In the rows, zero is written as 128.
[179 127 144  81 120  91 104 138 174 152 112 138 121 139 144 114 164 135
  96 139 165  72 149 121 195  74 196 134 143 127 108 101]
J_137
[134 144 142 128 130  86 102 179 143 123 145 192  96 174 159 137 111 133
 126 153 172 139 161  84 146  74 158 109 142 116  96 127]
J_539
[168 144 123 116  97 180 142 124 110 179 118  79 137 108 149 113 149 141
 110 109 150  74 181 151 165 115 164 144 132 138 140 148]
J_794
[ 89 138 105 142  86 144 117 169 128 143 145  91 197 133 155  89 137 119
 121 133 108 126 119 160 165 139 112 144 160 150 108 122]
J_122
[104 167 139 151 143 136  80 186 136 103 144 197 152 138 136 148  73 134
  96 165 166 152 136 113 129  90 156 135 178 129 120 134]
J_794
[ 96 132 112 146  72 135 111 177 144 162 149  98 183 118 169 132 129 118
 107 142 147 111 128 147 182 107 158 152 165 158 128 121]
J_794
[110 167 108 137  79 123 114 199 120 152 170  77 200 117 168 105 122 124
 112 166 144 120 136 142 182 136 133 139 151 170 122 131]
J_539
[166 122 154  66 108 117 124 122 170 147 129 108 115 144 141 122 146  97
  94 132 156  92 137 113 181  79 206 110 154 135  93  98]
J_804
[154 113 143  88 117  91 103 136 189 142  86 148  79 138 149 140 148 122
  88 121 185 104 134 114 169  82 181 147 130 119 100  95]
J_792
[110 143  91 166  91 129 127 181 123 128 146  96 178 113 163 136 144 118
 118 141 117 140 120 137 167 118 141 152 174 165 123 129]
J_804
[118 170 134 117 170 137 109 154 149 103 169 196  98 159 114 125  91 148
 115 171 152 142 133 113 132 116 159  81 142 120  94 121]
J_122
[149 124 145  59 137 130  99 124 168 147 147 160 118 144 121 131 134 110
 100 128 148  96 132  89 178  94 191 101 150 120 119 102]
J_792
[142 121 134 112  96 181 125 148  98 181 126 143  92 162 127  68 148 125
 130 139 147 113 214 140 126 100 145 137  97 131 163 128]
J_670
[117 161  99 166  92 129  98 185 117 147 141  96 193 113 164 110 135 130
 110 136 120 125 119 153 181 124 144 167 176 176 127 130]
J_275
[125 138 102 137  92 138 122 207 117 140 157  97 209 123 163 116 142 127
 116 133 136 118 122 158 166 107 135 169 156 137 132 144]
J_792
[165 136 144 120 143 108  98 142 153 150 121 161 120 139 137 138 136 129
 105 131 156 106 120 132 202  95 201 141 143 158 104 115]
J_275
[112 135 131 178 168 132  90 158 141 105 137 215  86 165 135 184 100 125
 113 158 146 173 116 100 126  91 174 125 175 132 115 130]
J_804
[139 166 146 118 183  91 113 161 137 100 158 206 131 188 129 145 124 144
 118 162 136 130 116  96 157  79 139 116 156  98 103 140]
J_703
[102 154 138 177 144 128  67 167 123 126 178 203 117 160 164 145  95 150
 106 169 171 166 141 104 133  87 159 122 182 151 127 127]
J_137
[118 133 133 120  80 139 113 187 143 168 142  88 196 138 159 104 137  95
  88 139 142 112 127 162 174 134 147 162 163 140 124 120]
J_539
[126 146 143 154 166 109  95 190 139  95 154 195 121 188 152 150  91 142
 100 145 173 145 114 112 137  72 151 133 176 105 104 130]
J_792
[186 134 142  90 119 185 137 114  86 195 140 114 120 130 125  79 150 141
 129 130 146  86 209 142 170 106 183 125  93 139 153 141]
J_670
[167 110 157 101 134 103  88 129 163 154  82 156 110 167 126 140 171 108
 116 112 153  87 133 110 182  64 184 127 148 127 103 111]
J_193
[186 127 154  65 126  96 121 129 163 125  81 139 100 145 129 117 153 111
  93 130 151  88 152  85 190  71 181 120 146 139 100 100]
J_804
[178 140 136  89 146 100 112 153 141 130 104 140 131 158 118  96 153 131
 116 118 148  92 145 114 183  87 176 137 137 137 108 125]
J_670
[179 114 160  86 149 103 121 142 159 135 120 146 117 159 111 131 162 109
 120 130 145  81 134 102 203  95 185 109 135 145 112 103]
J_539
[107 168 125 162 148 114  77 196 117  99 150 219 132 169 138 134  89 132
 128 166 143 163 128  97 138  91 142 126 166 147 108 135]
J_275
[101 123 113 158 100 141 114 166 132 157 164 116 206 142 167 120 141 117
 108 120 125 134 100 171 158 139 133 170 175 137 126 134]
J_137
[ 96 140 107 145  70 140  74 202 118 151 137 102 229  99 166  96 131 123
 121 149 137 140 130 174 168 115 143 179 154 182 113 148]
J_122
[170 128 151  96 140  94  83 128 167 153  84 135 105 147 121 145 163 120
 103 129 159  73 126 106 201  80 197 115 150 151 107 106]
J_193
[123 134 147 162 172 107  89 168 139 104 135 203 112 165 118 140 113 138
 115 154 154 163 125 112 146  86 168 136 154 144 123 110]
J_670
[162 118 141  85 123 115 107 122 176 139 101 120 105 137 137 108 157 130
 107 105 149  88 140 122 177  88 193 109 147 136  85  99]
J_122
[ 81 114 116 149  83 135  99 212 128 136 151 107 218 137 171 127 114 104
 101 136 138 140  94 152 158 122 131 166 177 155 131 125]
J_792
[144 168 104 129  96 127 138 181  93 144 163 102 211 115 152  93 140 131
 134 136 112 111 136 146 195 125 130 149 141 165 119 144]
J_275
[159 128 134 106 101 194  99 153  91 184 123 119 120 136 131  79 144 137
 138 150 150  82 198 162 151 102 173 128 102 159 142 154]
J_122
[182 113 141 113  86 193  95 170  83 184  85 119 114 134 141 101 152 120
 133 123 162  92 195 161 127 101 176 149 103 150 162 149]
J_366
[184 122 164  70 144 118  90 120 172 144 104 140 119 166 123 125 146 100
 102  98 155  85 111 117 186  95 207 115 152 124  95  97]
J_366
[195 133 144  75 150 117 119 124 143 152 124 135 102 145 116  97 156 148
 117 114 155  85 166 109 188  78 206 111 120 145 123 120]
J_670
[170 115 170  84 146 138 125 133 166 140  77 136  86 187 110 137 157 105
  87 135 144  56 135  94 172  72 170 118 182 105 112 105]
J_794
[166 112 151 103 101 196 122 141  77 188 114 126 119 166 126  71 143 110
 124 115 126  79 187 143 155 119 150 130 117 164 164 139]
J_275
[151 144 131  91  89 194 110 126  86 174 136  87 154 105 119  98 146 112
 124 129 132  79 188 134 139 123 153 137 140 154 167 157]
J_794
[150 113 137 116  81 198 100 160  84 179 104 129 147 126 135 103 143 116
 132 129 145  87 203 142 135  87 161 155 129 149 166 160]
J_794
[127 165  94 139 110 141 113 169 112 150 181  75 227 107 153 107 135 146
 114 141 118 101 110 164 173 149 144 146 169 156 134 153]
J_137
[107 146 126 186 147 135  65 197 140  96 127 183 119 166 140 161 101 123
 114 145 154 161 105 117 123 105 170 117 185 144 119 104]
J_366
[115 165 154 137 168 113  88 153 144 104 201 165 131 198 148 141 110 131
 111 148 155 135 103 108 144  74 172  90 192 125  95 122]
J_703
[114 172 102 141  93 121  93 158 118 161 162  71 214 108 155 119 144 119
 115 139 127 104 116 142 202 130 146 135 171 174 121 132]
J_193
[165 113 156  79 117 195 150 130 111 183 142 136 125 156 122  82 151 121
 127 132 139  89 179 160 168 112 160 115  99 130 123 133]
J_122
[170 142 129  66 123 110  97 135 159 150  93 127 109 122 126 120 157 126
 112 145 151  70 150 112 193 100 198 119 136 137  88 122]
J_122
[160 119 147  94 120 189 139 119  97 171 112 118 144 144 117 109 119 115
 116 119 128  58 172 135 160 133 159 118 124 123 153 143]
J_794
[118 170 113 149 148 115  98 175 132 104 184 162 135 156 154 138  96 143
 118 145 165 136 125 114 146  94 156 119 165 122 107 131]
J_792
[103 157 119 160 137 135  84 179 145 112 145 187 115 141 134 164  94 136
 117 170 162 131 141 106 135  87 178 114 170 132 123 124]
J_794
[133 157 142 149 152 126  97 204 115 108 159 232 116 180 133 123 104 135
 123 164 152 150 153  94 156  68 157 112 159 152 121 124]
J_275
[168 116 155  76 121  98  84 148 164 157 124 125 138 154 140 119 151 104
 108 118 161  79 136 105 209  87 206 118 152 161 105 114]
J_539
[162 108 156  91 141 116  97 145 174 132 124 156 109 169 133 135 157 112
 103 124 158  88 129  97 189  51 197 118 166 122 107  89]
J_792
[151 108 135 116 102 211  96 132 107 189  99 112 115 127 123  91 156 126
 131 133 136  89 182 174 136 119 173 141 108 151 145 143]
J_122
[144 111 144 113 121 196 106 128 103 174 144 130 125 145 126 104 141 128
 144 134 133 104 165 150 143 107 173 113 122 148 127 147]
J_122
[109 137 100 159 104 133 134 191 111 125 150 105 194 122 149 112 139 126
 135 134 121 123 120 170 173 143 130 143 144 162 112 133]
J_122
[139 175 122  89  97 117 133 161 144 162 181  70 196 124 154  97 137 115
  90 140 138  99 127 140 199 143 144 135 159 140 110 126]
J_539
[141 171 110 141 100 156 116 195 107 139 152  89 207 115 149 105 124 132
 122 144 139 119 127 174 167 132 149 145 138 151 127 131]
J_366
[146 100 166  98 120 134  88 157 169 143 122 179 109 172 133 115 146 108
  95 145 164 100 150 111 161  69 197 111 162 137 126  82]
J_137
[106 158 116 154  90 145 126 176 106 142 156 122 204 104 156 108 115 110
 100 131 125 151 124 161 172 161 129 162 155 173 131 118]
J_275
[123 154 123 177 142 125  70 208 126  89 153 178 120 162 145 154  98 140
 143 160 163 149 128 111 120  73 184  94 168 141 111 115]
J_366
[189 155 146  30 122 101 131  94 168 163 122 111  95 135 136 112 151 116
  79 127 157  81 152  93 195  94 186 119 142 123  93 123]
J_804
[154  78 143 120 111 113  78 188 151 127  36 184 103 167 135 126 177 107
 137 135 143  89 161 105 170  42 185 142 150 138  97 108]
J_122
[110 145 131 169 153 116  74 188 129 108 149 185 111 172 140 130  97 146
 124 152 168 161 135 113 128  78 177 120 161 154 117 127]
J_670
[104 150 132 176 176 124  61 184 125 112 161 195 148 156 126 146  97 149
 116 160 147 179 106 116 139  93 169 141 178 164 131 143]
J_670
[124 161 105 121 106 145  92 190 128 172 157  99 198 142 146 113 153 114
 115 140 123 117 115 149 163 129 131 174 171 141 125 174]
J_539
---
[ 78 205 139 136 136 125 104 167  47 112 111  91  89 179 139  35 161 122
 131 115 153  74 146 136  93 116 105 148 146  99 189 132]
J_289
[ 90 191 150 147 135 126 100 158  40 113 105 101  97 170 135  44 160 119
 118 115 173  79 128 140  95 108  78 149 155 101 180 125]
J_738
[133 168 186 147  71  98 171 171  89 108 137  83 107 147 113  63 122  89
 124 129 191 112 116 153 179 145  73 168 155  99 142 136]
J_75
[131 174 214 154  87 104 158 157  99  97 159  96 104 113 126  54  99  79
 107 116 191 123  94 162 176 124 102 167 169 102 145 152]
J_738
[ 76 193 149 145 136 121 104 164  37 108 113 103  97 169 136  49 157 123
 120 120 168  81 131 139  93 111  90 147 155 104 184 134]
J_738
[ 92 200 172 159 119 110 133 161  32  84 101  64  75 154 149  52 160 119
 135 119 181  90 149 146 111 131  90 141 164  96 189 141]
J_521
[ 85 188 144 140 135 126 105 159  36 103  98  89 100 174 145  39 168 123
 129 120 163  80 131 142 107 113 100 154 148  95 193 134]
J_91
[ 87 184 139 150 141 115 101 170  38 116 115  94  99 173 137  44 176 117
 131 122 169  76 115 127  95 116  84 143 133  96 194 125]
J_869
[146 172 202 158  78 109 168 173  84  98 151  83 122 156 118  59 116  75
 115 143 182 113 110 152 174 141  74 155 141  76 136 122]
J_118
[143 179 195 153  79 105 164 174  83 107 152  70 108 142 117  54 107  91
 136 147 185 108 117 154 168 143  73 168 152  82 146 124]
J_932
[105 197 146 148 125 122 108 162  44 117 116  79 100 166 135  48 158 121
 141 132 155  69 135 140  96 129  78 152 146  98 177 109]
J_932
[122 172 216 157  90 108 152 170  92  97 173  92 108 121 120  58 102  88
 111 126 197 124 105 161 164 128  97 164 167 102 149 151]
J_738
[ 83 191 151 151 133 123 103 162  35 107  99  92  95 164 137  40 153 123
 118 112 178  79 133 142  99 109  85 153 160  96 183 135]
J_738
[139 182 203 143  90 107 166 182 101 102 163  79 109 127 110  57  88  93
 124 145 182 107  96 155 167 136  94 168 152  94 149 144]
J_932
[101 194 173 160 104 113 130 169  31  82 110  76  81 144 151  40 160 104
 126 100 144  87 139 149 115 127  96 158 158 112 175 136]
J_128
[146 167 198 153  81 106 159 176  93 107 148  64 103 149 115  66 104  94
 127 136 178 112 116 156 178 143  78 174 156  84 132 126]
J_932
[ 84 193 128 132 127 119 110 162  43 116 102 101  99 165 139  53 155 133
 134 125 180  73 123 142  99 114  86 150 149 110 197 136]
J_75
[134 163 208 152  77 107 168 171  75  97 145  70 102 159 132  60 123  87
 129 149 175 120 124 157 185 138  84 169 158  87 138 131]
J_91
[103 187 149 145 130 122 113 160  34 104 101  91 104 170 142  46 159 117
 128 125 165  70 118 142 100 114  86 142 141  86 175 121]
J_118
[ 83 196 153 148 127 113 117 164  32  95  93  93  99 169 137  49 161 137
 134 117 171  82 142 138  82 122  98 143 152  91 190 134]
J_521
[ 85 196 140 145 134 116  98 161  42 111 101  90  91 164 139  28 186 123
 135 117 170  75 122 146 105 125  92 143 149 116 185 136]
J_511
[127 146 220 137  87 109 160 177 101  98 161  73  96 156 125  75 103  91
 120 153 179 133 122 157 192 130 107 163 173  98 133 156]
J_91
[130 169 214 146  89 110 176 182  88  90 141  87 104 142 107  79  93  98
 123 128 200 118 114 152 154 121 101 149 167  93 148 160]
J_521
[103 195 168 154 126  98 125 164  24  86 128  58  82 144 146  53 163 102
 128 112 161  75 124 147 120 128  91 155 149 108 191 139]
J_845
[ 97 194 134 141 137 103 103 157  36 103 117  92  93 162 143  46 169 114
 122 115 163  70 116 138 102 120  96 151 145 107 195 136]
J_845
[129 174 217 146  91 101 170 179  99  91 147  86 102 135 120  66  92 107
 120 131 192 116 106 155 151 132 104 155 169  95 144 150]
J_521
[ 83 199 141 140 144 117 105 174  43 109  94  82  91 173 128  31 178 132
 127 116 164  67 118 139 103 126  83 148 139 113 180 130]
J_511
[ 85 195 160 149 129 118 114 164  38 103 101  92 101 165 129  44 164 133
 137 112 177  81 141 134  78 127  92 140 149  94 188 130]
J_521
[138 162 198 147  94  86 154 169  96  93 182  80 106 122 129  65 107  81
 114 126 185 120  93 162 173 132 110 162 163 104 162 155]
J_845
[ 96 190 150 138 133 123 105 165  38 103 107  92 108 179 136  38 158 119
 123 139 167  76 123 136  95 113  86 139 139  82 184 127]
J_118
[ 97 196 160 145 112 112 129 162  34  96 117  69  80 147 150  58 159 116
 137 138 174  80 135 153 120 125  79 151 160 119 188 139]
J_75
[133 165 197 149  70  98 159 160  93 106 161  84 107 127 120  58 124  86
 129 133 200 122 112 160 176 145  83 164 160 107 150 144]
J_75
[122 184 210 143  95 108 160 188  93 106 152  76 100 134 120  43 102 104
 128 147 191 101  93 159 164 132  90 155 159 110 151 149]
J_511
[138 184 206 154  70 113 160 156  86 105 161  81 102 140 125  46 121  66
 135 132 176 118 131 157 169 130  96 155 158  93 148 135]
J_289
[ 76 193 136 148 132 119  97 152  42 112 110 107 101 171 138  45 159 120
 114 124 166  84 134 136  96 114  89 148 156 102 183 126]
J_738
[ 91 199 170 154 124 119 127 165  26  82  82  59  82 157 162  62 181 113
 138 129 156  78 133 148 113 132  91 160 155 117 179 145]
J_69
[ 89 191 149 139 133 124 110 160  37 107 107  85  93 182 151  46 173 122
 131 139 151  76 136 140 107 123  90 151 148 105 181 119]
J_91
[140 178 198 155  75 110 168 164  79 102 113  80 106 147 136  59 141  84
 137 149 190 109 111 154 167 144  79 169 157 101 140 141]
J_69
[ 85 195 142 136 127 118 112 165  37 107 100  93 103 159 137  55 160 125
 134 112 167  69 127 142  91 113  88 151 149 114 196 134]
J_75
[137 171 195 145  68 109 161 160  86 105 141  87 110 139 113  66 116  76
 128 134 195 117 115 157 174 126  81 159 157 101 156 148]
J_75
[140 155 197 166  79  99 152 168  86 111 156  81 110 151 124  62 134  72
 125 131 180 120 107 147 177 136  82 159 145  85 140 127]
J_869
[140 153 196 167  77  98 154 173  89 119 153  79 106 159 129  58 128  81
 127 139 184 117 112 144 179 142  75 161 151  80 135 118]
J_869
[140 178 208 161  63 106 161 165  84  98 152  95 117 129 121  34 116  82
 120 124 162 117 112 148 151 140  85 167 146  96 143 124]
J_128
[131 182 197 156  74 109 162 168  85 102 159  76  99 150 127  49 120  75
 129 121 175 114 129 160 167 133  94 159 161  90 145 132]
J_289
[125 182 216 138 101 100 161 183 101  97 164  78  99 116 123  39  98 108
 123 150 188 107  80 160 165 133 100 160 159 116 148 155]
J_511
[ 79 198 142 140 134 123 105 162  44 106  83  94  99 178 150  56 186 125
 134 135 157  75 126 134  90 131  95 153 143 118 185 137]
J_69
[ 74 198 136 142 140 121 102 175  33 111  95  89  92 174 139  39 166 140
 136 127 164  65 121 145  98 116  94 144 144 111 188 137]
J_511
[134 171 217 131  94 105 161 181 109 101 161  91 114 144 123  52  80  90
 109 165 179 111  89 149 162 125 102 150 159  86 143 146]
J_118
[126 170 206 153  78 112 167 173  69  97 153  67  98 154 134  53 120  91
 134 158 184 115 122 160 179 137  84 162 157  89 152 136]
J_91
[124 176 211 143  97 100 155 180 100 101 160  76  95 124 129  45 108 103
 125 135 192 112  91 164 174 135  97 159 167 115 147 154]
J_511
[ 82 200 145 144 127 125 107 161  41 112 113  90  90 172 142  37 158 126
 139 118 155  77 149 140 100 120 108 155 142  94 182 132]
J_289
[101 202 160 161 115 117 127 171  32  96  99  51  78 153 145  49 149 114
 138 117 150  67 137 154 128 137  95 163 145  95 177 131]
J_932
[ 84 203 145 139 130 120 109 162  52 110 121  90  92 173 137  32 165 117
 130 121 153  81 149 134 100 126 102 151 147 101 181 129]
J_289
[140 167 204 151  82 107 163 165  88  96 156  84 112 144 120  58 112  74
 116 142 185 117 102 156 174 133  89 149 150  83 141 139]
J_118
[ 92 201 163 154 122 118 127 165  31  87  78  68  83 162 168  66 180 114
 138 123 154  77 130 150 116 134  95 163 152 117 176 140]
J_69
[ 82 191 157 139 131 123 113 168  33 102 106  82  92 178 149  42 169 122
 134 140 152  79 142 140 107 122 100 152 150 102 187 133]
J_91
[ 80 191 153 138 135 125 111 165  30 100 105  81  91 178 149  45 166 125
 134 139 156  79 139 140 106 117  98 151 149 101 191 133]
J_91
[127 154 191 160  85  93 153 180  91 111 160  81 106 160 125  65 128  80
 121 134 183 124 111 143 178 140  81 157 154  85 144 128]
J_869
[134 172 199 143  96  89 153 166  93  94 175  79  95 123 131  67 100  84
 112 133 188 115  91 157 179 132 108 164 161 105 160 161]
J_845
[ 91 194 141 137 138 102 102 164  36 103 123  87  94 164 138  39 167 118
 123 123 170  72 121 135  97 121  92 149 146 103 200 140]
J_845
[136 170 205 140  76 103 161 167  96 111 144  85 111 138 117  58 109  93
 127 142 183 110 113 150 166 137  81 166 157 103 145 138]
J_75
[126 161 217 146  76 104 156 177 105  95 179  96 110 122 112  55  94  92
 113 130 178 134 113 147 157 134 105 162 166 109 142 153]
J_128
[ 94 191 142 147 125 123 104 164  42 102 102 104 101 161 134  35 165 118
 119  90 152  78 124 135  84 113  90 151 148 110 182 125]
J_128
[103 188 163 167 127 112 117 170  28  98 108  65  84 157 154  47 179 100
 133 113 162  74 124 143 119 121  86 152 142  95 185 127]
J_869
[ 97 206 166 157 117 122 125 159  35  97 125  63  72 156 158  52 162 102
 139 111 147  78 150 156 120 125 102 151 156 109 175 128]
J_289
[104 198 159 157 126 100 124 162  26  92 117  58  73 151 156  55 162 104
 126 112 157  67 125 149 126 131  90 156 150 108 187 134]
J_845
[ 83 188 133 154 134 112  97 168  37 114 101  98 103 180 145  38 179 114
 127 120 154  74 123 128  98 120  96 150 131  89 192 124]
J_869
[137 166 199 166  76 105 167 175  83 100 127  77 103 162 123  77 118  97
 123 109 196 119 132 158 165 140  81 157 169  81 136 129]
J_521
[127 154 206 151  86 108 160 181  81  94 145  62  92 161 138  71 117  97
 123 132 175 119 122 165 187 134  93 171 170  91 136 137]
J_91
[ 95 198 164 152 130 115 126 175  29  93  98  52  67 155 150  41 164 126
 138 125 175  73 120 158 131 123  77 149 155 113 179 140]
J_511
[ 76 201 148 137 140 118 100 182  39 109  94  83  95 179 133  26 175 131
 131 119 160  66 125 139  91 120  89 142 148 112 189 135]
J_511
[ 93 190 152 167 123 109 122 169  29  99 113  71  82 163 156  56 172 104
 129 128 151  76 126 142 124 129  95 151 138 100 182 128]
J_869
